Below is a small trained network, with its code and all its weights. Each question gives an input and a target symbol and asks what happens when units are switched off, that is, made to give their printed mean instead of their output.

import numpy as np


def w(rows, s, z=0):
    codes = np.array(rows[::2]) - 128.0
    scale = np.full(codes.shape[1], s)
    scale[-1] = z or s
    return codes * scale


def f(y):
    return y / 2 * (1 + np.tanh(0.7978845608 * (y + 0.044715 * y**3)))


def softmax(a):
    e = np.exp(a - a.max(-1, keepdims=True))
    return e / e.sum(-1, keepdims=True)


def log_softmax(a):
    a = a - a.max(-1, keepdims=True)
    return a - np.log(np.exp(a).sum(-1, keepdims=True))


def net(x, mask):
    ids = ['αβγδεζηθλμξστφψ'.index(c) for c in x.split()]
    T = len(ids)
    res = E[ids] + P[:T]
    r = res
    for j in range(2):
        rows = slice(4 * j, 4 * j + 4)
        q, k, v = (r @ M[0][rows].T for M in (Q, K, V))
        z = softmax(np.where(np.tri(T) > 0, q @ k.T / 4**0.5, -1e9)) @ v
        o = O[0][rows]
        res = res + np.where(mask[j], z, o[:, -1]) @ o[:, :-1]
    y = f(res @ A[0][:, :-1].T + A[0][:, -1])
    res = res + np.where(mask[2:26], y, B[0][:, -1]) @ B[0][:, :-1]
    return log_softmax(res[-1] @ U[:, :-1].T + U[:, -1])


Q, K, V, O, A, B = {}, {}, {}, {}, {}, {}
E = w([
[181,146,117],'α',
[239,147,188],'β',
[160,165,110],'γ',
[88,147,20],'δ',
[194,190,157],'ε',
[87,132,51],'ζ',
[140,169,100],'η',
[100,107,41],'θ',
[150,174,121],'λ',
[45,79,80],'μ',
[67,179,96],'ξ',
[188,127,135],'σ',
[203,139,163],'τ',
[38,127,46],'φ',
[6,10,223],'ψ',
],0.014)
P = w([
[2,224,156],'0',
[63,163,164],'1',
[106,136,102],'2',
[139,119,100],'3',
[117,79,82],'4',
[177,91,168],'5',
[157,82,135],'6',
[166,65,125],'7',
[159,68,137],'8',
[159,50,126],'9',
],0.0072)
Q[0] = w([
[160,160,155],'h0',
[143,161,142],'h0',
[105,195,190],'h0',
[160,99,129],'h0',
[124,144,41],'h1',
[126,151,53],'h1',
[165,142,90],'h1',
[163,165,254],'h1',
],0.0076)
K[0] = w([
[132,133,168],'h0',
[86,136,87],'h0',
[27,118,64],'h0',
[211,152,1],'h0',
[127,78,138],'h1',
[180,180,132],'h1',
[137,126,124],'h1',
[125,159,153],'h1',
],0.0083)
V[0] = w([
[53,95,93],'h0',
[93,23,194],'h0',
[231,159,86],'h0',
[137,78,53],'h0',
[254,70,163],'h1',
[146,79,14],'h1',
[125,248,50],'h1',
[82,75,62],'h1',
],0.0077)
O[0] = w([
[127,137,87,204],'h0',
[115,66,76,202],'h0',
[64,130,244,11],'h0',
[87,87,126,119],'h0',
[138,118,146,2],'h1',
[169,148,254,108],'h1',
[18,190,211,70],'h1',
[212,70,214,196],'h1',
],0.0068,0.005)
A[0] = w([
[121,66,134,57],'n0',
[172,75,33,177],'n1',
[207,222,70,130],'n2',
[139,37,192,64],'n3',
[151,140,122,236],'n4',
[172,88,88,199],'n5',
[124,157,75,99],'n6',
[110,193,234,120],'n7',
[147,142,151,87],'n8',
[78,87,88,178],'n9',
[201,92,96,73],'n10',
[48,138,52,254],'n11',
[130,192,91,110],'n12',
[196,139,236,161],'n13',
[191,133,73,138],'n14',
[76,161,183,239],'n15',
[237,139,150,93],'n16',
[255,210,99,184],'n17',
[151,88,114,177],'n18',
[121,191,166,97],'n19',
[105,68,78,107],'n20',
[63,49,122,46],'n21',
[171,185,30,178],'n22',
[134,104,127,106],'n23',
],0.0091,0.0063)
B[0] = w([
[135,185,147,145],'n0',
[117,155,185,253],'n1',
[100,122,181,159],'n2',
[148,196,154,155],'n3',
[63,11,147,170],'n4',
[87,128,165,215],'n5',
[148,142,164,138],'n6',
[96,160,89,134],'n7',
[146,178,81,118],'n8',
[131,107,154,199],'n9',
[133,176,105,160],'n10',
[132,62,122,226],'n11',
[133,171,192,133],'n12',
[89,101,104,139],'n13',
[63,145,138,172],'n14',
[124,69,2,149],'n15',
[115,138,77,141],'n16',
[78,97,140,179],'n17',
[114,138,152,183],'n18',
[120,198,99,127],'n19',
[161,198,184,190],'n20',
[112,153,136,166],'n21',
[99,109,159,193],'n22',
[154,136,147,134],'n23',
],0.0074,0.012)
U = w([
[149,75,147,237],'α',
[158,131,86,26],'β',
[120,93,248,146],'γ',
[124,81,77,19],'δ',
[122,232,105,93],'ε',
[107,222,102,65],'ζ',
[124,203,107,59],'η',
[105,184,97,20],'θ',
[160,90,40,168],'λ',
[122,180,92,84],'μ',
[175,110,90,117],'ξ',
[139,149,87,2],'σ',
[74,254,138,27],'τ',
[172,122,75,181],'φ',
[24,92,102,219],'ψ',
],0.0096,0.0056)

Each question gives the input, a string of symbols that net reads in full, and the target symbol t.
The units are the heads (4 rows each of Q, K, V and O) and the neurons (one row each of A and B). Each row of codes is followed by its name. A weight is (code - 128) times the scale printed after its matrix; where a second scale follows, it is the last column's (O, A, B and U).
mask holds one flag per unit, heads first, then neurons. A switched-off unit (its flag False) gives its mean, the last column of its rows in O or B, instead of its output. The means were averaged over made-up inputs and are rounded, as every weight is.
A unit's drop is (log p(t) with every unit on - log p(t) with that unit switched off) / (log p(t) with every unit on - log p(t) with every unit switched off).
The circuit of an input: a set's keep is (log p(t) with only the set's units on - log p(t) with every unit switched off) / (log p(t) with every unit on - log p(t) with every unit switched off). Starting from the 12 units with the biggest drops (on a tie, the unit counted first), units are removed one at a time, each time the one whose removal leaves the highest keep (on an exact tie, the one counted first), for as long as the keep stays at least 0.8.
units of the circuit, in order: the units of the circuit, biggest drop first
most important unit: the unit with the biggest drop
k most important neurons: the k neurons with the biggest drops, biggest first
which heads matter: for each layer, one digit per head in row order, 1 if its drop is at least 0.15 and else 0, layers parted by /
drop when u is switched off: that unit's drop, to one decimal
input ζ τ ψ ψ ψ α μ λ, target ψ: units of the circuit, in order => [n17 n14 n20]
input ψ ψ δ ψ ψ ψ α ψ δ, target γ: 2 most important neurons => [n1 n20]
input γ ψ φ ψ δ ζ ψ ε, target ψ: which heads matter => 00
input μ μ ψ α θ ε γ ψ η μ, target γ: units of the circuit, in order => [h1 n15 n20]
input ψ ψ μ ξ ψ α θ, target γ: 2 most important neurons => [n1 n15]
input μ ψ ψ ψ μ ψ ψ τ, target ψ: most important unit => n16
input ζ μ γ ψ μ ξ ψ τ θ, target γ: units of the circuit, in order => [n15 n1 h1]
input θ ψ ζ σ, target ψ: units of the circuit, in order => [n20 n17 n14]
input μ ε ε ψ ψ θ μ, target γ: which heads matter => 01
input θ ψ η, target γ: which heads matter => 10
input ψ α ψ λ, target ψ: which heads matter => 00
input ψ ψ μ ζ ψ φ ψ ψ ψ ξ, target γ: which heads matter => 11
input ψ ψ λ ξ, target γ: which heads matter => 10
input σ φ β ζ ε μ γ, target ψ: most important unit => n20
input γ μ β θ ψ ψ ζ, target γ: which heads matter => 00
input ψ γ ψ γ β, target ψ: which heads matter => 00
input θ λ θ θ τ, target ψ: 2 most important neurons => [n13 n20]
input ψ ψ η, target γ: 2 most important neurons => [n1 n2]
input β ψ ψ ψ λ, target γ: drop when n1 is switched off => 0.8
input ψ ψ φ, target γ: most important unit => n1
input ψ θ μ λ ψ λ α, target ψ: drop when n9 is switched off => 0.1
